Below is a small trained network, with its code and all its weights. Each question gives an input and a class and asks what happens when units are switched off, that is, made to give their printed mean instead of their output.

import numpy as np


def w(rows, s, z=0):
    codes = np.array(rows[::2]) - 128.0
    scale = np.full(codes.shape[1], s)
    scale[-1] = z or s
    return codes * scale


def f(y):
    return np.maximum(y, 0)


def log_softmax(a):
    a = a - a.max(-1, keepdims=True)
    return a - np.log(np.exp(a).sum(-1, keepdims=True))


def net(x, mask):
    res = np.array(x, float).reshape(1, 4) / 4 @ E
    y = f(res @ A[0][:, :-1].T + A[0][:, -1])
    res = res + np.where(mask, y, B[0][:, -1]) @ B[0][:, :-1]
    return log_softmax(res[-1] @ U[:, :-1].T + U[:, -1])


A, B = {}, {}
E = w([
[106,76,69,231,150,126],'x0',
[185,214,95,157,163,170],'x1',
[181,115,246,185,127,138],'x2',
[142,143,143,150,12,168],'x3',
],0.013)
A[0] = w([
[182,225,79,135,132,176,166],'neuron 1',
[145,144,131,133,69,180,78],'neuron 2',
[106,121,73,208,140,114,152],'neuron 3',
[69,75,122,218,142,85,199],'neuron 4',
[122,155,113,173,4,151,156],'neuron 5',
[145,176,174,63,135,109,123],'neuron 6',
[124,124,149,106,208,63,152],'neuron 7',
[159,152,142,67,117,101,81],'neuron 8',
[104,49,118,205,107,98,70],'neuron 9',
[171,74,167,131,139,206,189],'neuron 10',
[167,90,212,140,145,132,173],'neuron 11',
[196,149,159,194,182,150,161],'neuron 12',
[159,136,77,197,138,149,133],'neuron 13',
[97,150,27,48,123,126,182],'neuron 14',
[70,159,72,100,96,149,86],'neuron 15',
[48,107,56,95,127,162,248],'neuron 16',
[126,104,174,105,221,129,86],'neuron 17',
[164,198,113,141,217,178,136],'neuron 18',
[85,54,151,82,101,54,140],'neuron 19',
],0.013,0.0018)
B[0] = w([
[224,34,158,95,79,112,232],'neuron 1',
[25,60,99,141,131,192,192],'neuron 2',
[148,176,172,90,176,216,208],'neuron 3',
[155,170,157,88,127,181,220],'neuron 4',
[80,72,152,103,125,186,234],'neuron 5',
[135,147,234,45,212,179,211],'neuron 6',
[73,64,97,165,91,210,207],'neuron 7',
[80,205,130,80,191,153,187],'neuron 8',
[151,125,127,69,211,111,206],'neuron 9',
[109,172,123,221,136,70,190],'neuron 10',
[146,116,181,182,135,104,221],'neuron 11',
[147,118,165,132,116,128,217],'neuron 12',
[171,162,156,45,177,137,196],'neuron 13',
[134,123,199,199,154,136,253],'neuron 14',
[135,169,172,222,176,74,201],'neuron 15',
[141,103,188,170,101,116,231],'neuron 16',
[97,100,109,178,132,187,199],'neuron 17',
[134,49,81,103,71,130,224],'neuron 18',
[255,59,95,60,67,119,228],'neuron 19',
],0.0081,0.014)
U = w([
[209,82,136,71,90,105,138],'0',
[117,214,183,41,197,171,90],'1',
[4,67,98,168,131,234,134],'2',
[140,163,210,229,148,88,135],'3',
[133,155,153,117,132,132,254],'4',
[131,201,42,171,89,130,45],'5',
[21,140,76,161,168,66,62],'6',
],0.011,0.005)

Each question gives the input, the list of numbers given to net, and the class t.
The units are the neurons (one row each of A and B). Each row of codes is followed by its name. A weight is (code - 128) times the scale printed after its matrix; where a second scale follows, it is the last column's (A, B and U).
mask holds one flag per neuron, in row order. A switched-off neuron (its flag False) gives its mean, the last column of its row in B, instead of its output. The means were averaged over made-up inputs and are rounded, as every weight is.
A unit's drop is (log p(t) with every unit on - log p(t) with that unit switched off) / (log p(t) with every unit on - log p(t) with every unit switched off).
The circuit of an input: a set's keep is (log p(t) with only the set's units on - log p(t) with every unit switched off) / (log p(t) with every unit on - log p(t) with every unit switched off). Starting from the 12 units with the biggest drops (on a tie, the unit counted first), units are removed one at a time, each time the one whose removal leaves the highest keep (on an exact tie, the one counted first), for as long as the keep stays at least 0.8.
units of the circuit, in order: the units of the circuit, biggest drop first
unit that matters most: the unit with the biggest drop
top k neurons: the k neurons with the biggest drops, biggest first
drop of u: that unit's drop, to one decimal
input [4,3,-1,-8], class 2: units of the circuit, in order => (neuron 7)
input [0,3,-3,4], class 2: top 3 neurons => (neuron 19; neuron 2; neuron 5)
input [6,0,-8,7], class 3: top 2 neurons => (neuron 15; neuron 16)
input [8,-6,-5,0], class 1: units of the circuit, in order => (neuron 4; neuron 9)
input [0,6,4,-8], class 2: top 2 neurons => (neuron 7; neuron 17)
input [-4,1,5,5], class 2: top 3 neurons => (neuron 2; neuron 5; neuron 15)
input [7,5,5,8], class 2: top 4 neurons => (neuron 2; neuron 5; neuron 6; neuron 19)
input [8,0,1,8], class 1: units of the circuit, in order => (neuron 13; neuron 3)
input [-5,5,5,1], class 0: top 3 neurons => (neuron 1; neuron 18; neuron 14)
input [2,-5,-7,-6], class 3: top 3 neurons => (neuron 14; neuron 16; neuron 15)
input [2,3,-5,0], class 3: units of the circuit, in order => (neuron 14; neuron 15)
input [-7,0,8,1], class 3: top 3 neurons => (neuron 11; neuron 10; neuron 3)
input [-7,0,8,-5], class 3: top 4 neurons => (neuron 11; neuron 10; neuron 3; neuron 13)
input [2,-4,-1,2], class 0: units of the circuit, in order => (neuron 19)
input [5,-8,-1,-8], class 0: top 2 neurons => (neuron 19; neuron 9)
input [8,8,-8,-1], class 0: top 3 neurons => (neuron 1; neuron 18; neuron 13)
input [2,1,6,-6], class 2: top 3 neurons => (neuron 7; neuron 17; neuron 15)
input [-5,-6,-8,-7], class 3: top 3 neurons => (neuron 14; neuron 15; neuron 16)
input [8,-1,5,8], class 1: top 3 neurons => (neuron 9; neuron 13; neuron 4)
input [7,-2,7,4], class 1: units of the circuit, in order => (neuron 9; neuron 4)
input [4,-3,-6,-4], class 3: units of the circuit, in order => (neuron 16; neuron 14)
input [8,-5,-5,-1], class 1: unit that matters most => neuron 3
input [7,-5,2,-6], class 1: drop of neuron 4 => 0.5
input [1,-7,-3,0], class 0: drop of neuron 19 => 0.5
input [-6,2,-3,-7], class 2: drop of neuron 13 => 0.1
input [8,-8,8,-7], class 0: drop of neuron 18 => -0.1
input [8,-3,4,8], class 1: unit that matters most => neuron 9
